Below are the code and all the weights of a small trained network. Each question names an input and a class and asks about switching units off, where a switched-off unit gives its printed mean instead of its output.

import numpy as np


def w(rows, s, z=0):
    codes = np.array(rows[::2]) - 128.0
    scale = np.full(codes.shape[1], s)
    scale[-1] = z or s
    return codes * scale


def f(y):
    return np.maximum(y, 0)


def log_softmax(a):
    a = a - a.max(-1, keepdims=True)
    return a - np.log(np.exp(a).sum(-1, keepdims=True))


def net(x, mask):
    res = np.array(x, float).reshape(1, 5) / 4 @ E
    y = f(res @ A[0][:, :-1].T + A[0][:, -1])
    res = res + np.where(mask, y, B[0][:, -1]) @ B[0][:, :-1]
    return log_softmax(res[-1] @ U[:, :-1].T + U[:, -1])


A, B = {}, {}
E = w([
[217,194,77,29,187],'x0',
[91,217,44,150,21],'x1',
[145,150,131,182,157],'x2',
[125,125,131,117,123],'x3',
[106,204,255,56,85],'x4',
],0.0081)
A[0] = w([
[152,209,139,110,158,113],'N1',
[215,154,118,116,131,70],'N2',
[107,97,148,199,61,65],'N3',
[97,41,141,82,169,196],'N4',
[121,164,93,151,96,31],'N5',
[132,72,35,153,145,103],'N6',
[97,140,2,140,64,134],'N7',
[192,163,50,91,143,94],'N8',
[130,97,173,183,89,54],'N9',
[79,52,111,166,96,109],'N10',
[172,28,218,129,234,4],'N11',
[159,114,152,132,162,119],'N12',
[178,35,34,160,124,59],'N13',
[63,82,150,168,139,91],'N14',
[207,163,74,75,151,80],'N15',
[159,129,68,82,180,116],'N16',
[82,97,141,163,108,89],'N17',
[70,114,132,152,132,76],'N18',
[153,30,127,121,204,108],'N19',
],0.0098,0.0043)
B[0] = w([
[128,81,151,103,158,185],'N1',
[134,80,103,116,165,172],'N2',
[105,82,104,81,126,185],'N3',
[109,205,97,181,115,222],'N4',
[163,155,97,112,114,150],'N5',
[149,125,204,146,102,219],'N6',
[128,227,106,172,115,222],'N7',
[131,80,120,103,112,213],'N8',
[144,69,95,79,118,170],'N9',
[117,75,113,123,134,199],'N10',
[163,178,57,90,80,255],'N11',
[153,144,116,164,115,169],'N12',
[167,96,254,127,42,229],'N13',
[110,94,84,93,139,190],'N14',
[135,93,124,85,185,212],'N15',
[88,61,119,117,161,204],'N16',
[108,87,99,100,138,173],'N17',
[174,110,97,77,139,156],'N18',
[122,222,107,160,113,236],'N19',
],0.0087,0.0088)
U = w([
[143,192,78,143,103,58],'0',
[123,44,99,126,156,56],'1',
[161,124,250,133,87,126],'2',
[125,137,135,153,135,254],'3',
],0.015,0.0077)

Each question gives the input, the list of numbers given to net, and the class t.
The units are the neurons (one row each of A and B). Each row of codes is followed by its name. A weight is (code - 128) times the scale printed after its matrix; where a second scale follows, it is the last column's (A, B and U).
mask holds one flag per neuron, in row order. A switched-off neuron (its flag False) gives its mean, the last column of its row in B, instead of its output. The means were averaged over made-up inputs and are rounded, as every weight is.
A unit's drop is (log p(t) with every unit on - log p(t) with that unit switched off) / (log p(t) with every unit on - log p(t) with every unit switched off).
The circuit of an input: a set's keep is (log p(t) with only the set's units on - log p(t) with every unit switched off) / (log p(t) with every unit on - log p(t) with every unit switched off). Starting from the 12 units with the biggest drops (on a tie, the unit counted first), units are removed one at a time, each time the one whose removal leaves the highest keep (on an exact tie, the one counted first), for as long as the keep stays at least 0.8.
units of the circuit, in order: the units of the circuit, biggest drop first
top k neurons: the k neurons with the biggest drops, biggest first
drop of u: that unit's drop, to one decimal
input [-3,2,-3,7,-7], class 2: top 2 neurons -> [N13, N6]
input [6,-6,-1,8,-6], class 3: units of the circuit, in order -> [N19, N13]
input [5,-6,-4,4,-2], class 0: units of the circuit, in order -> [N19, N11]
input [6,-6,7,-7,-7], class 2: units of the circuit, in order -> [N13]
input [-5,-7,0,2,-6], class 0: units of the circuit, in order -> [N11, N19]
input [-6,-6,-6,2,-1], class 0: units of the circuit, in order -> [N4, N11]
input [-3,-1,5,-1,3], class 1: units of the circuit, in order -> [N13, N19]
input [1,-6,-5,-4,-4], class 0: units of the circuit, in order -> [N11, N19]
input [4,-5,-6,-6,4], class 3: top 3 neurons -> [N13, N7, N1]
input [1,-5,8,0,-8], class 2: top 2 neurons -> [N13, N6]
input [-8,-8,4,-2,-8], class 0: top 3 neurons -> [N19, N11, N4]
input [-4,4,-6,-1,-5], class 2: top 3 neurons -> [N13, N6, N11]
input [2,4,3,-1,-6], class 2: units of the circuit, in order -> [N13, N6]
input [-5,5,-5,8,7], class 3: units of the circuit, in order -> [N13]
input [-7,4,-2,-2,-8], class 2: top 3 neurons -> [N13, N6, N7]
input [8,4,-3,1,-8], class 1: top 3 neurons -> [N16, N15, N8]
input [-5,2,4,-5,-8], class 2: drop of N18 -> 0.0
input [-6,-4,-1,7,6], class 3: drop of N16 -> 0.1
input [-5,-8,-6,-4,8], class 0: drop of N11 -> 0.3
